Below is a small trained network, with its code and all its weights. Each question gives an input and a class and asks what happens when units are switched off, that is, made to give their printed mean instead of their output.

import numpy as np


def w(rows, s, z=0):
    codes = np.array(rows[::2]) - 128.0
    scale = np.full(codes.shape[1], s)
    scale[-1] = z or s
    return codes * scale


def f(y):
    return y / 2 * (1 + np.tanh(0.7978845608 * (y + 0.044715 * y**3)))


def log_softmax(a):
    a = a - a.max(-1, keepdims=True)
    return a - np.log(np.exp(a).sum(-1, keepdims=True))


def net(x, mask):
    res = np.array(x, float).reshape(1, 5) / 4 @ E
    y = f(res @ A[0][:, :-1].T + A[0][:, -1])
    res = res + np.where(mask, y, B[0][:, -1]) @ B[0][:, :-1]
    return log_softmax(res[-1] @ U[:, :-1].T + U[:, -1])


A, B = {}, {}
E = w([
[176,113,144,137,175,78,127,113,151,153,170,109],'x0',
[49,126,135,189,143,202,69,88,120,247,158,145],'x1',
[117,174,249,38,169,220,141,139,164,109,138,126],'x2',
[113,141,120,114,146,93,116,175,106,139,104,142],'x3',
[138,204,44,114,102,123,96,199,164,142,216,150],'x4',
],0.014)
A[0] = w([
[199,175,113,52,153,145,216,195,156,1,158,126,110],'N0',
[192,106,55,105,69,69,178,134,114,56,104,89,167],'N1',
[137,36,152,233,94,84,149,90,29,173,57,119,255],'N2',
[129,183,107,164,128,142,73,150,116,108,185,128,136],'N3',
[116,145,152,116,179,180,123,153,121,166,152,152,82],'N4',
[123,118,207,87,187,125,143,94,130,95,67,145,205],'N5',
[162,139,150,88,130,87,197,108,85,21,95,80,189],'N6',
[124,166,29,190,93,110,96,107,98,163,182,136,125],'N7',
[181,80,59,160,94,48,128,107,108,42,109,183,204],'N8',
[165,44,98,116,123,136,167,183,107,100,130,128,122],'N9',
[107,35,138,169,181,152,142,105,44,163,83,84,251],'N10',
[153,206,134,109,75,125,128,193,190,121,200,155,162],'N11',
],0.0095,0.0054)
B[0] = w([
[91,62,91,253,170,84,103,139,152,54,53,132,250],'N0',
[105,95,202,42,158,254,105,168,120,164,227,165,235],'N1',
[167,88,92,193,157,108,179,108,76,93,105,166,229],'N2',
[90,173,159,113,85,106,73,118,179,203,158,58,171],'N3',
[55,165,191,145,137,211,87,115,169,128,146,147,164],'N4',
[209,214,207,92,146,77,195,47,158,162,99,132,199],'N5',
[254,177,118,76,109,80,141,75,70,93,94,65,227],'N6',
[129,171,33,155,27,58,120,165,171,136,133,54,211],'N7',
[62,129,115,81,200,250,139,120,98,195,187,175,232],'N8',
[148,113,177,63,142,117,89,105,120,83,157,140,166],'N9',
[132,127,184,207,164,158,169,67,62,126,99,185,206],'N10',
[3,53,79,180,207,139,65,167,182,67,122,127,210],'N11',
],0.0092,0.022)
U = w([
[149,129,190,85,163,146,146,106,65,172,141,192,254],'0',
[110,39,97,250,161,41,124,132,100,71,75,146,104],'1',
[79,91,146,71,138,155,61,172,161,146,216,106,145],'2',
[145,191,36,120,45,28,120,130,134,196,131,77,21],'3',
[196,158,153,75,119,40,133,120,115,79,44,53,87],'4',
],0.011,0.0029)

Each question gives the input, the list of numbers given to net, and the class t.
The units are the neurons (one row each of A and B). Each row of codes is followed by its name. A weight is (code - 128) times the scale printed after its matrix; where a second scale follows, it is the last column's (A, B and U).
mask holds one flag per neuron, in row order. A switched-off neuron (its flag False) gives its mean, the last column of its row in B, instead of its output. The means were averaged over made-up inputs and are rounded, as every weight is.
A unit's drop is (log p(t) with every unit on - log p(t) with that unit switched off) / (log p(t) with every unit on - log p(t) with every unit switched off).
The circuit of an input: a set's keep is (log p(t) with only the set's units on - log p(t) with every unit switched off) / (log p(t) with every unit on - log p(t) with every unit switched off). Starting from all 12 units, units are removed one at a time, each time the one whose removal leaves the highest keep (on an exact tie, the one counted first), for as long as the keep stays at least 0.8.
circuit, biggest first: the units of the circuit, biggest drop first
unit that matters most: the unit with the biggest drop
k most important neurons: the k neurons with the biggest drops, biggest first
drop when u is switched off: that unit's drop, to one decimal
input [7,-8,-3,-7,1], class 2: circuit, biggest first -> N1
input [1,0,7,-1,4], class 1: 2 most important neurons -> N1, N0
input [1,0,8,-2,6], class 1: 4 most important neurons -> N0, N1, N8, N11
input [-5,-6,2,6,0], class 4: 2 most important neurons -> N6, N2
input [2,-5,1,8,-7], class 4: 2 most important neurons -> N6, N5
input [7,1,-2,-3,2], class 3: circuit, biggest first -> N1, N0
input [-3,-5,1,-6,-2], class 4: 3 most important neurons -> N6, N0, N10
input [1,4,0,-2,7], class 3: 3 most important neurons -> N1, N7, N8
input [6,-2,6,2,1], class 1: 2 most important neurons -> N0, N11
input [5,0,5,5,4], class 1: 3 most important neurons -> N1, N8, N0
input [6,0,-8,1,7], class 2: 3 most important neurons -> N8, N1, N6
input [3,-7,-1,1,8], class 2: 2 most important neurons -> N1, N8
input [7,-8,-1,-2,-4], class 0: 2 most important neurons -> N1, N8
input [-6,-5,-2,6,3], class 2: unit that matters most -> N1
input [-3,-1,3,8,2], class 1: drop when N1 is switched off -> 1.2
input [-1,5,-6,-1,7], class 3: drop when N4 is switched off -> 0.0
input [4,1,-7,6,1], class 3: drop when N7 is switched off -> 1.2
